Here is a tiny trained network, its code and every weight. The questions are about switching its units off for an input and a class, where a switched-off unit gives its printed mean instead of its output.

import numpy as np


def w(rows, s, z=0):
    codes = np.array(rows[::2]) - 128.0
    scale = np.full(codes.shape[1], s)
    scale[-1] = z or s
    return codes * scale


def norm(h):
    return h / np.sqrt((h * h).mean(-1, keepdims=True) + 1e-5)


def f(y):
    return np.maximum(y, 0)


def log_softmax(a):
    a = a - a.max(-1, keepdims=True)
    return a - np.log(np.exp(a).sum(-1, keepdims=True))


def net(x, mask):
    res = np.array(x, float).reshape(1, 5) / 4 @ E
    u = 0
    for l in range(3):
        y = f(norm(res) @ A[l][:, :-1].T + A[l][:, -1])
        res = res + np.where(mask[u : u + 7], y, B[l][:, -1]) @ B[l][:, :-1]
        u += 7
    return log_softmax(norm(res)[-1] @ U[:, :-1].T + U[:, -1])


A, B = {}, {}
E = w([
[126,128,129,128],'x0',
[125,128,128,133],'x1',
[85,170,163,64],'x2',
[172,171,213,148],'x3',
[98,254,62,173],'x4',
],0.0067)
A[0] = w([
[227,164,150,137,105],'L0N1',
[42,116,9,11,25],'L0N2',
[184,140,78,198,25],'L0N3',
[146,245,80,125,1],'L0N4',
[189,169,164,70,107],'L0N5',
[162,248,207,156,98],'L0N6',
[78,69,2,114,27],'L0N7',
],0.0069,0.0034)
B[0] = w([
[79,65,75,221,184],'L0N1',
[35,68,124,206,243],'L0N2',
[157,86,152,56,169],'L0N3',
[254,154,60,88,215],'L0N4',
[55,70,100,173,180],'L0N5',
[42,96,186,171,253],'L0N6',
[109,123,155,235,217],'L0N7',
],0.0063,0.0037)
A[1] = w([
[16,188,113,62,4],'L1N1',
[105,81,139,115,179],'L1N2',
[163,214,65,160,176],'L1N3',
[178,101,92,173,23],'L1N4',
[237,118,63,155,140],'L1N5',
[254,110,78,222,53],'L1N6',
[149,27,106,88,171],'L1N7',
],0.0087,0.0025)
B[1] = w([
[93,136,154,98,197],'L1N1',
[124,149,93,151,230],'L1N2',
[246,70,140,87,248],'L1N3',
[97,126,142,106,177],'L1N4',
[67,100,171,139,209],'L1N5',
[73,151,172,64,244],'L1N6',
[170,134,97,114,254],'L1N7',
],0.013,0.0042)
A[2] = w([
[105,220,68,163,28],'L2N1',
[145,129,197,156,172],'L2N2',
[186,78,129,25,27],'L2N3',
[172,210,106,185,49],'L2N4',
[46,70,150,118,2],'L2N5',
[87,140,157,38,94],'L2N6',
[129,255,78,155,135],'L2N7',
],0.009,0.0013)
B[2] = w([
[193,160,166,175,145],'L2N1',
[214,103,2,198,191],'L2N2',
[181,188,80,78,253],'L2N3',
[130,115,95,110,141],'L2N4',
[135,208,166,91,244],'L2N5',
[22,158,202,116,219],'L2N6',
[190,25,153,126,149],'L2N7',
],0.0079,0.0051)
U = w([
[227,150,123,47,60],'0',
[79,184,198,98,92],'1',
[118,120,132,253,250],'2',
],0.012,0.0018)

Each question gives the input, the list of numbers given to net, and the class t.
The units are the neurons (one row each of A and B). Each row of codes is followed by its name. A weight is (code - 128) times the scale printed after its matrix; where a second scale follows, it is the last column's (A, B and U).
mask holds one flag per neuron, layer by layer. A switched-off neuron (its flag False) gives its mean, the last column of its row in B, instead of its output. The means were averaged over made-up inputs and are rounded, as every weight is.
A unit's drop is (log p(t) with every unit on - log p(t) with that unit switched off) / (log p(t) with every unit on - log p(t) with every unit switched off).
The circuit of an input: a set's keep is (log p(t) with only the set's units on - log p(t) with every unit switched off) / (log p(t) with every unit on - log p(t) with every unit switched off). Starting from the 12 units with the biggest drops (on a tie, the unit counted first), units are removed one at a time, each time the one whose removal leaves the highest keep (on an exact tie, the one counted first), for as long as the keep stays at least 0.8.
units of the circuit, in order: the units of the circuit, biggest drop first
k most important neurons: the k neurons with the biggest drops, biggest first
top k neurons in layer l: the k neurons of layer l with the biggest drops, biggest first
drop when u is switched off: that unit's drop, to one decimal
input [-4,7,-7,6,3], class 1: 4 most important neurons -> (L1N6; L0N3; L0N2; L0N7)
input [-4,4,-7,-7,1], class 1: units of the circuit, in order -> (L1N6; L2N2)
input [-3,6,4,7,8], class 0: units of the circuit, in order -> (L1N3)
input [6,1,-8,-4,-5], class 1: units of the circuit, in order -> (L1N6; L1N3; L2N5)
input [-8,7,-3,-5,-1], class 2: 4 most important neurons -> (L0N2; L0N4; L2N6; L1N1)
input [-3,-4,4,2,4], class 0: 4 most important neurons -> (L0N4; L1N3; L0N2; L1N6)
input [-2,3,-8,6,5], class 1: 3 most important neurons -> (L1N6; L0N3; L1N5)
input [2,-8,-4,-1,-3], class 1: units of the circuit, in order -> (L1N6; L1N3)
input [-7,-1,3,6,3], class 2: units of the circuit, in order -> (L0N6; L1N6; L2N2)
input [-6,-4,2,8,-7], class 2: units of the circuit, in order -> (L1N6; L1N3; L2N2)
input [-4,-8,8,-5,8], class 0: top 4 neurons in layer 0 -> (L0N4; L0N6; L0N5; L0N3)
input [1,-4,8,8,8], class 0: units of the circuit, in order -> (L0N4; L1N3)
input [-8,-6,-1,-1,0], class 1: 4 most important neurons -> (L0N7; L1N3; L0N6; L2N5)
input [-6,-7,-2,-5,-4], class 2: top 3 neurons in layer 0 -> (L0N4; L0N7; L0N2)
input [1,6,0,7,5], class 2: top neuron in layer 1 -> (L1N7)
input [5,-1,-5,6,0], class 2: 2 most important neurons -> (L0N6; L0N4)
input [8,-4,-6,6,8], class 0: 2 most important neurons -> (L1N3; L0N4)
input [-2,-3,5,-3,6], class 0: 4 most important neurons -> (L0N4; L1N3; L1N6; L1N5)
input [-5,7,-5,-5,3], class 1: 3 most important neurons -> (L1N6; L0N6; L2N5)
input [-3,8,2,0,3], class 0: units of the circuit, in order -> (L0N4)
input [0,-6,-1,7,-5], class 2: 2 most important neurons -> (L1N3; L0N4)
input [6,-6,-8,6,5], class 1: top 2 neurons in layer 1 -> (L1N6; L1N5)
input [-1,4,-4,-4,0], class 1: top 2 neurons in layer 1 -> (L1N6; L1N4)
input [-2,-3,-7,-6,1], class 1: 3 most important neurons -> (L1N6; L0N6; L2N5)
input [0,5,-3,5,6], class 0: 2 most important neurons -> (L1N3; L0N4)
input [4,-1,-7,4,2], class 1: drop when L1N6 is switched off -> 1.1
input [1,-1,-4,-6,8], class 0: drop when L1N3 is switched off -> 2.6
